Below are the code and all the weights of a small trained network. Each question names an input and a class and asks about switching units off, where a switched-off unit gives its printed mean instead of its output.

import numpy as np


def w(rows, s, z=0):
    codes = np.array(rows[::2]) - 128.0
    scale = np.full(codes.shape[1], s)
    scale[-1] = z or s
    return codes * scale


def f(y):
    return y / 2 * (1 + np.tanh(0.7978845608 * (y + 0.044715 * y**3)))


def log_softmax(a):
    a = a - a.max(-1, keepdims=True)
    return a - np.log(np.exp(a).sum(-1, keepdims=True))


def net(x, mask):
    res = np.array(x, float).reshape(1, 5) / 4 @ E
    y = f(res @ A[0][:, :-1].T + A[0][:, -1])
    res = res + np.where(mask, y, B[0][:, -1]) @ B[0][:, :-1]
    return log_softmax(res[-1] @ U[:, :-1].T + U[:, -1])


A, B = {}, {}
E = w([
[81,164,227],'x0',
[173,22,172],'x1',
[126,129,128],'x2',
[254,172,124],'x3',
[129,128,129],'x4',
],0.0094)
A[0] = w([
[116,105,71,15],'n1',
[134,108,85,41],'n2',
[125,93,147,15],'n3',
[126,121,123,49],'n4',
[128,150,138,200],'n5',
[151,183,127,193],'n6',
[136,68,171,22],'n7',
[86,142,97,195],'n8',
[190,153,146,153],'n9',
[130,90,147,172],'n10',
[142,110,81,31],'n11',
[106,96,163,76],'n12',
[73,86,141,242],'n13',
[118,133,191,92],'n14',
[135,144,179,88],'n15',
[133,126,186,8],'n16',
[66,88,90,98],'n17',
[98,163,97,203],'n18',
[148,102,109,10],'n19',
[104,129,143,6],'n20',
[111,62,131,124],'n21',
[77,108,183,114],'n22',
[134,57,143,156],'n23',
[154,6,129,15],'n24',
[90,107,124,207],'n25',
[145,209,222,98],'n26',
[111,78,140,120],'n27',
[93,101,117,135],'n28',
[88,134,166,113],'n29',
[102,161,95,223],'n30',
[164,139,129,183],'n31',
[152,100,143,168],'n32',
[106,165,91,64],'n33',
[137,81,58,39],'n34',
[48,107,102,71],'n35',
[122,106,84,14],'n36',
],0.018,0.0016)
B[0] = w([
[83,189,80,168],'n1',
[49,210,100,158],'n2',
[95,131,150,153],'n3',
[54,155,71,124],'n4',
[150,87,147,147],'n5',
[146,49,187,185],'n6',
[86,139,160,197],'n7',
[168,69,207,187],'n8',
[178,2,51,195],'n9',
[150,130,173,169],'n10',
[63,172,111,164],'n11',
[110,148,123,178],'n12',
[176,101,80,229],'n13',
[70,127,101,188],'n14',
[57,176,42,165],'n15',
[83,165,129,165],'n16',
[160,26,56,215],'n17',
[174,141,239,191],'n18',
[55,124,133,148],'n19',
[92,83,121,146],'n20',
[144,113,157,196],'n21',
[114,139,91,227],'n22',
[175,214,198,207],'n23',
[100,137,182,255],'n24',
[185,66,96,184],'n25',
[100,123,75,241],'n26',
[144,98,170,181],'n27',
[165,60,153,174],'n28',
[123,163,90,196],'n29',
[154,135,233,188],'n30',
[177,107,117,163],'n31',
[162,144,164,162],'n32',
[85,186,219,178],'n33',
[96,209,96,200],'n34',
[162,64,107,231],'n35',
[70,145,100,154],'n36',
],0.0066,0.0092)
U = w([
[191,97,88,196],'0',
[131,180,249,25],'1',
[2,214,20,20],'2',
[149,151,128,254],'3',
],0.0087,0.0025)

Each question gives the input, the list of numbers given to net, and the class t.
The units are the neurons (one row each of A and B). Each row of codes is followed by its name. A weight is (code - 128) times the scale printed after its matrix; where a second scale follows, it is the last column's (A, B and U).
mask holds one flag per neuron, in row order. A switched-off neuron (its flag False) gives its mean, the last column of its row in B, instead of its output. The means were averaged over made-up inputs and are rounded, as every weight is.
A unit's drop is (log p(t) with every unit on - log p(t) with that unit switched off) / (log p(t) with every unit on - log p(t) with every unit switched off).
The circuit of an input: a set's keep is (log p(t) with only the set's units on - log p(t) with every unit switched off) / (log p(t) with every unit on - log p(t) with every unit switched off). Starting from the 12 units with the biggest drops (on a tie, the unit counted first), units are removed one at a time, each time the one whose removal leaves the highest keep (on an exact tie, the one counted first), for as long as the keep stays at least 0.8.
circuit, biggest first: the units of the circuit, biggest drop first
k most important neurons: the k neurons with the biggest drops, biggest first
drop of u: that unit's drop, to one decimal
input [-6,4,2,-5,0], class 2: circuit, biggest first -> (n34)
input [-5,8,3,-7,-4], class 1: 2 most important neurons -> (n24 n23)
input [6,-4,-2,-1,-2], class 2: circuit, biggest first -> (n26 n15)
input [-8,5,8,-7,8], class 2: 2 most important neurons -> (n34 n1)
input [-1,-4,-2,-4,3], class 0: circuit, biggest first -> (n17 n35 n34)
input [-3,-7,-8,-6,-7], class 3: 2 most important neurons -> (n17 n33)
input [-7,-8,-4,7,-8], class 1: 3 most important neurons -> (n33 n30 n18)
input [-7,6,-5,-4,4], class 2: circuit, biggest first -> (n34 n2)
input [5,6,-4,-7,-4], class 0: 2 most important neurons -> (n13 n17)
input [-7,-7,8,-6,-2], class 3: 2 most important neurons -> (n8 n18)
input [7,-8,3,-8,-5], class 0: drop of n17 -> 0.2
input [7,-4,4,-8,4], class 0: drop of n25 -> 0.1
input [0,-6,0,-2,-8], class 1: drop of n32 -> 0.0
input [3,0,5,7,3], class 0: circuit, biggest first -> (n9)
